How the elements are linked:
hq: θ>ft, χ>pc
rh: θ>mz, χ>tz
cn: θ>zj, χ>bt
hd: θ>sl, χ>jm
jr: θ>zm, χ>cp
bc: θ>tn, χ>tm
pm: θ>ff, χ>dc
hj: θ>rr, χ>ng
zm: θ>bt, χ>zj
ld: θ>dr, χ>bz
pc: θ>rh, χ>hq
lf: θ>dg, χ>qh
tz: θ>hq, χ>rh
dz: θ>jr, χ>cg
lm: θ>bq, χ>qz
dc: θ>lq, χ>pm
zh: θ>tm, χ>tn
mc: θ>lf, χ>nq
rt: θ>mj, χ>dl
ng: θ>zh, χ>hj
qh: θ>nq, χ>lf
lq: θ>rt, χ>fj
nq: θ>jb, χ>mc
dg: θ>jm, χ>sl
tm: θ>lj, χ>bc
sl: θ>qh, χ>dg
mj: θ>pc, χ>ft
ff: θ>qz, χ>bq
tn: θ>hj, χ>zh
jg: θ>mc, χ>jb
bt: θ>nz, χ>cn
rc: θ>ng, χ>rr
qz: θ>hd, χ>lm
gq: θ>bz, χ>dr
jm: θ>lm, χ>hd
nz: θ>bc, χ>lj
bz: θ>nb, χ>ld
dl: θ>fj, χ>rt
jb: θ>dz, χ>jg
zj: θ>cp, χ>zm
mz: θ>ld, χ>nb
dr: θ>rc, χ>gq
cp: θ>cg, χ>jr
fj: θ>pm, χ>lq
cg: θ>jg, χ>dz
rr: θ>gq, χ>rc
lj: θ>cn, χ>nz
ft: θ>dl, χ>mj
bq: θ>dc, χ>ff
nb: θ>tz, χ>mz

In the rows, 158 means zero.

The rows follow the links: the fewer symbols apart two elements are, the more alike their rows tend to be.

Element, then a row for it; each showing differs a little:
dc
[210, 101, 150, 207, 110, 153, 193, 172, 209, 174, 162, 201, 145, 92, 132, 182, 108, 78, 185, 148, 144, 185, 181, 106, 149, 129, 193, 128, 199, 152, 82, 166, 134, 213, 115, 133, 212, 77, 101, 166, 126, 147, 102, 110, 184, 81, 92, 146, 113, 177, 117]
fj
[142, 92, 149, 133, 102, 219, 141, 162, 203, 104, 177, 136, 197, 181, 160, 195, 77, 13, 146, 134, 185, 141, 151, 177, 130, 152, 118, 220, 148, 119, 118, 63, 212, 216, 106, 156, 144, 187, 140, 156, 137, 188, 189, 189, 141, 143, 103, 189, 106, 202, 195]
rh
[159, 121, 176, 137, 160, 261, 162, 151, 188, 154, 200, 134, 189, 194, 211, 183, 162, 122, 119, 148, 228, 145, 206, 200, 201, 191, 147, 287, 155, 121, 139, 86, 156, 220, 123, 192, 176, 183, 166, 190, 130, 177, 173, 277, 180, 144, 108, 185, 135, 168, 180]
dr
[168, 190, 137, 143, 176, 206, 137, 143, 120, 128, 185, 209, 186, 237, 208, 166, 192, 149, 104, 221, 171, 186, 226, 248, 181, 189, 105, 228, 134, 159, 164, 141, 157, 158, 181, 158, 121, 269, 164, 181, 217, 159, 180, 247, 212, 139, 134, 164, 195, 206, 197]
mz
[165, 152, 169, 141, 173, 241, 163, 148, 163, 153, 192, 162, 192, 218, 214, 176, 179, 140, 107, 180, 220, 158, 211, 222, 198, 204, 127, 277, 136, 117, 154, 94, 148, 193, 148, 175, 162, 204, 176, 185, 161, 179, 190, 283, 197, 154, 113, 187, 153, 179, 191]
hq
[189, 129, 128, 199, 108, 178, 208, 166, 198, 123, 187, 217, 152, 138, 162, 199, 94, 60, 172, 200, 164, 207, 190, 173, 166, 139, 133, 156, 186, 128, 66, 154, 149, 211, 121, 86, 180, 160, 83, 161, 166, 151, 141, 131, 173, 77, 52, 164, 123, 195, 163]
bc
[140, 145, 207, 158, 185, 124, 168, 167, 175, 191, 144, 86, 112, 82, 140, 142, 181, 258, 189, 62, 174, 90, 111, 100, 168, 149, 229, 139, 190, 150, 186, 168, 152, 167, 136, 205, 211, 67, 176, 145, 114, 166, 126, 122, 112, 210, 198, 146, 141, 85, 134]
zm
[152, 174, 181, 141, 179, 69, 99, 175, 161, 137, 111, 129, 150, 115, 104, 106, 170, 174, 209, 71, 95, 129, 92, 107, 86, 124, 186, 47, 180, 198, 178, 182, 193, 147, 157, 200, 145, 141, 161, 135, 175, 153, 123, 73, 161, 161, 230, 107, 180, 168, 133]
zh
[172, 206, 133, 144, 155, 134, 83, 167, 113, 81, 138, 212, 175, 215, 142, 124, 163, 118, 166, 189, 111, 177, 144, 214, 98, 136, 77, 114, 150, 183, 145, 167, 212, 139, 166, 151, 76, 277, 142, 151, 228, 183, 161, 137, 193, 134, 167, 143, 194, 228, 187]
bq
[211, 128, 137, 222, 127, 137, 210, 169, 190, 195, 162, 207, 139, 90, 138, 186, 120, 103, 197, 178, 137, 212, 182, 103, 162, 132, 195, 105, 204, 169, 89, 199, 127, 201, 155, 107, 214, 84, 116, 170, 145, 135, 102, 96, 184, 86, 102, 142, 135, 168, 103]
lm
[220, 144, 135, 233, 135, 120, 228, 159, 168, 212, 163, 219, 138, 98, 146, 161, 137, 155, 198, 218, 125, 208, 199, 107, 184, 138, 193, 97, 181, 180, 106, 221, 98, 163, 171, 98, 201, 67, 113, 167, 150, 110, 104, 86, 170, 102, 118, 149, 141, 141, 111]
dl
[154, 88, 149, 151, 97, 224, 156, 172, 205, 105, 182, 169, 177, 159, 157, 201, 82, 8, 153, 142, 179, 166, 160, 170, 129, 143, 121, 194, 160, 112, 84, 97, 203, 228, 103, 137, 159, 181, 109, 155, 148, 193, 171, 158, 135, 110, 83, 174, 108, 215, 196]
jg
[111, 172, 184, 155, 186, 118, 184, 141, 133, 215, 127, 98, 118, 142, 155, 135, 202, 286, 165, 130, 154, 121, 109, 121, 175, 179, 203, 147, 143, 164, 248, 188, 123, 97, 189, 176, 170, 97, 207, 145, 115, 137, 172, 135, 94, 243, 238, 173, 158, 73, 140]

Each walk starts at a row. The symbols on each line, taken left to right, move it on to the next element.
Each answer is a row, close to the row of the element it stands for.
[204, 157, 126, 229, 142, 169, 245, 151, 148, 181, 193, 225, 133, 137, 176, 183, 142, 151, 171, 225, 165, 215, 221, 184, 214, 149, 160, 164, 199, 142, 101, 206, 107, 186, 156, 73, 186, 124, 89, 177, 158, 127, 147, 141, 168, 97, 48, 164, 141, 152, 140]
θ θ χ χ χ χ χ: [155, 102, 186, 140, 148, 249, 187, 152, 215, 159, 193, 128, 182, 164, 194, 194, 130, 95, 126, 129, 222, 130, 198, 164, 187, 173, 168, 265, 162, 106, 122, 77, 168, 235, 126, 190, 205, 148, 155, 178, 120, 180, 168, 257, 171, 135, 107, 179, 119, 153, 163]
χ θ θ χ: [179, 84, 173, 161, 125, 221, 184, 164, 240, 161, 184, 145, 166, 108, 161, 193, 96, 53, 168, 107, 196, 154, 174, 119, 163, 144, 170, 191, 184, 112, 81, 107, 161, 244, 98, 173, 221, 98, 133, 170, 107, 161, 135, 182, 173, 98, 97, 164, 103, 169, 151]
[146, 177, 155, 144, 173, 227, 154, 145, 128, 140, 191, 182, 198, 240, 210, 171, 191, 143, 110, 208, 197, 176, 222, 238, 191, 196, 113, 261, 137, 140, 163, 125, 160, 168, 166, 164, 125, 225, 179, 193, 180, 169, 191, 274, 212, 151, 128, 178, 172, 179, 191]
χ χ χ χ θ χ: [176, 161, 154, 225, 174, 162, 254, 159, 150, 212, 185, 185, 113, 112, 190, 184, 189, 238, 157, 210, 188, 182, 206, 159, 251, 169, 194, 190, 190, 131, 146, 228, 84, 159, 164, 90, 213, 89, 134, 173, 141, 126, 144, 153, 151, 146, 94, 160, 137, 103, 146]
χ χ θ θ θ θ θ: [178, 100, 133, 165, 95, 200, 184, 165, 202, 112, 184, 200, 162, 145, 154, 198, 71, 21, 156, 166, 162, 186, 181, 174, 160, 131, 124, 174, 174, 129, 77, 135, 178, 217, 114, 98, 157, 156, 91, 149, 149, 165, 162, 122, 149, 87, 61, 171, 102, 210, 168]
[211, 143, 117, 228, 122, 181, 233, 167, 172, 151, 182, 232, 151, 143, 167, 203, 117, 94, 171, 224, 166, 209, 213, 186, 199, 150, 147, 163, 202, 144, 77, 193, 125, 192, 141, 67, 189, 136, 80, 161, 158, 138, 121, 128, 157, 92, 45, 160, 122, 184, 157]
θ θ θ χ θ: [167, 84, 187, 149, 128, 245, 171, 164, 231, 157, 181, 134, 171, 134, 170, 204, 119, 80, 140, 113, 223, 138, 175, 147, 170, 164, 169, 234, 177, 111, 109, 85, 166, 246, 107, 181, 212, 114, 154, 184, 107, 181, 149, 219, 182, 119, 100, 173, 103, 167, 166]
θ χ θ θ θ θ: [128, 115, 158, 107, 113, 242, 135, 147, 201, 108, 175, 127, 191, 201, 171, 198, 107, 47, 132, 124, 190, 138, 146, 178, 138, 177, 116, 225, 127, 120, 141, 54, 210, 194, 122, 175, 144, 192, 166, 158, 132, 199, 196, 215, 138, 153, 138, 199, 121, 190, 186]
[131, 192, 137, 132, 177, 189, 116, 124, 103, 149, 151, 164, 206, 257, 193, 145, 200, 171, 114, 223, 149, 178, 171, 212, 148, 189, 110, 195, 98, 176, 214, 127, 162, 101, 203, 186, 92, 241, 230, 171, 186, 161, 200, 245, 182, 203, 215, 178, 201, 181, 188]
θ θ θ θ χ: [95, 162, 183, 128, 179, 125, 143, 155, 145, 188, 136, 78, 120, 141, 151, 131, 184, 261, 165, 105, 151, 106, 94, 122, 151, 173, 182, 140, 143, 176, 234, 157, 155, 92, 166, 198, 158, 116, 199, 136, 128, 156, 178, 135, 86, 256, 238, 163, 166, 81, 133]
χ θ θ θ χ θ: [108, 166, 178, 108, 160, 121, 89, 167, 144, 126, 118, 81, 142, 151, 120, 122, 145, 178, 166, 65, 131, 105, 76, 131, 106, 142, 150, 98, 149, 166, 225, 148, 210, 129, 149, 213, 124, 176, 192, 121, 149, 187, 190, 93, 80, 220, 246, 143, 164, 136, 158]
[142, 182, 161, 173, 186, 113, 197, 134, 128, 232, 134, 130, 118, 142, 161, 152, 206, 284, 158, 173, 152, 145, 143, 131, 200, 171, 206, 146, 156, 176, 223, 213, 110, 85, 198, 149, 187, 92, 201, 158, 127, 128, 166, 147, 113, 224, 206, 171, 156, 77, 130]
θ χ χ χ θ θ θ: [183, 215, 140, 141, 179, 86, 90, 159, 117, 137, 120, 185, 174, 171, 105, 93, 199, 170, 186, 156, 82, 159, 131, 134, 79, 126, 137, 56, 154, 218, 177, 201, 178, 103, 190, 188, 97, 195, 169, 138, 217, 143, 132, 87, 191, 156, 223, 119, 224, 199, 153]
θ χ θ θ χ: [179, 216, 138, 158, 174, 93, 101, 155, 97, 139, 125, 197, 180, 204, 135, 114, 188, 179, 166, 199, 87, 185, 137, 161, 93, 136, 125, 75, 126, 212, 189, 197, 181, 92, 207, 175, 95, 227, 186, 149, 222, 147, 155, 136, 214, 154, 223, 131, 236, 195, 154]
[175, 194, 158, 150, 182, 74, 91, 174, 137, 139, 114, 170, 154, 135, 95, 107, 181, 154, 200, 119, 94, 151, 98, 116, 87, 131, 158, 46, 160, 204, 175, 192, 188, 126, 178, 190, 109, 182, 162, 134, 196, 157, 131, 76, 170, 158, 230, 117, 206, 183, 144]
θ θ θ χ χ θ χ: [159, 212, 149, 115, 158, 101, 65, 173, 116, 78, 140, 170, 172, 193, 114, 118, 153, 129, 179, 139, 103, 163, 122, 189, 84, 134, 100, 96, 142, 183, 146, 154, 219, 135, 146, 166, 81, 262, 150, 123, 228, 180, 165, 98, 156, 147, 199, 126, 197, 218, 187]
χ θ θ θ χ θ: [168, 224, 130, 146, 168, 155, 103, 167, 113, 91, 167, 204, 180, 230, 157, 142, 174, 140, 152, 215, 127, 188, 179, 227, 128, 145, 85, 147, 139, 180, 150, 165, 193, 139, 174, 151, 67, 284, 146, 151, 233, 178, 179, 176, 200, 125, 157, 153, 210, 234, 187]
[133, 139, 205, 174, 186, 144, 198, 173, 168, 216, 144, 90, 99, 77, 158, 145, 180, 273, 180, 90, 190, 113, 132, 114, 205, 153, 231, 161, 194, 149, 195, 187, 130, 163, 142, 199, 217, 57, 165, 161, 109, 148, 141, 144, 131, 203, 185, 143, 141, 76, 121]
χ χ χ θ θ: [139, 194, 147, 112, 161, 108, 63, 194, 142, 83, 135, 143, 164, 171, 108, 120, 152, 133, 180, 115, 105, 132, 88, 168, 73, 136, 124, 82, 158, 185, 172, 136, 218, 137, 150, 202, 83, 236, 153, 130, 204, 185, 175, 76, 132, 167, 204, 132, 184, 204, 179]
θ θ χ χ χ χ θ: [94, 160, 196, 117, 174, 113, 116, 163, 150, 151, 119, 70, 133, 146, 145, 124, 163, 225, 170, 76, 150, 100, 68, 129, 125, 160, 179, 124, 142, 170, 220, 145, 187, 104, 169, 200, 150, 143, 203, 118, 132, 175, 184, 105, 89, 244, 255, 159, 161, 113, 150]
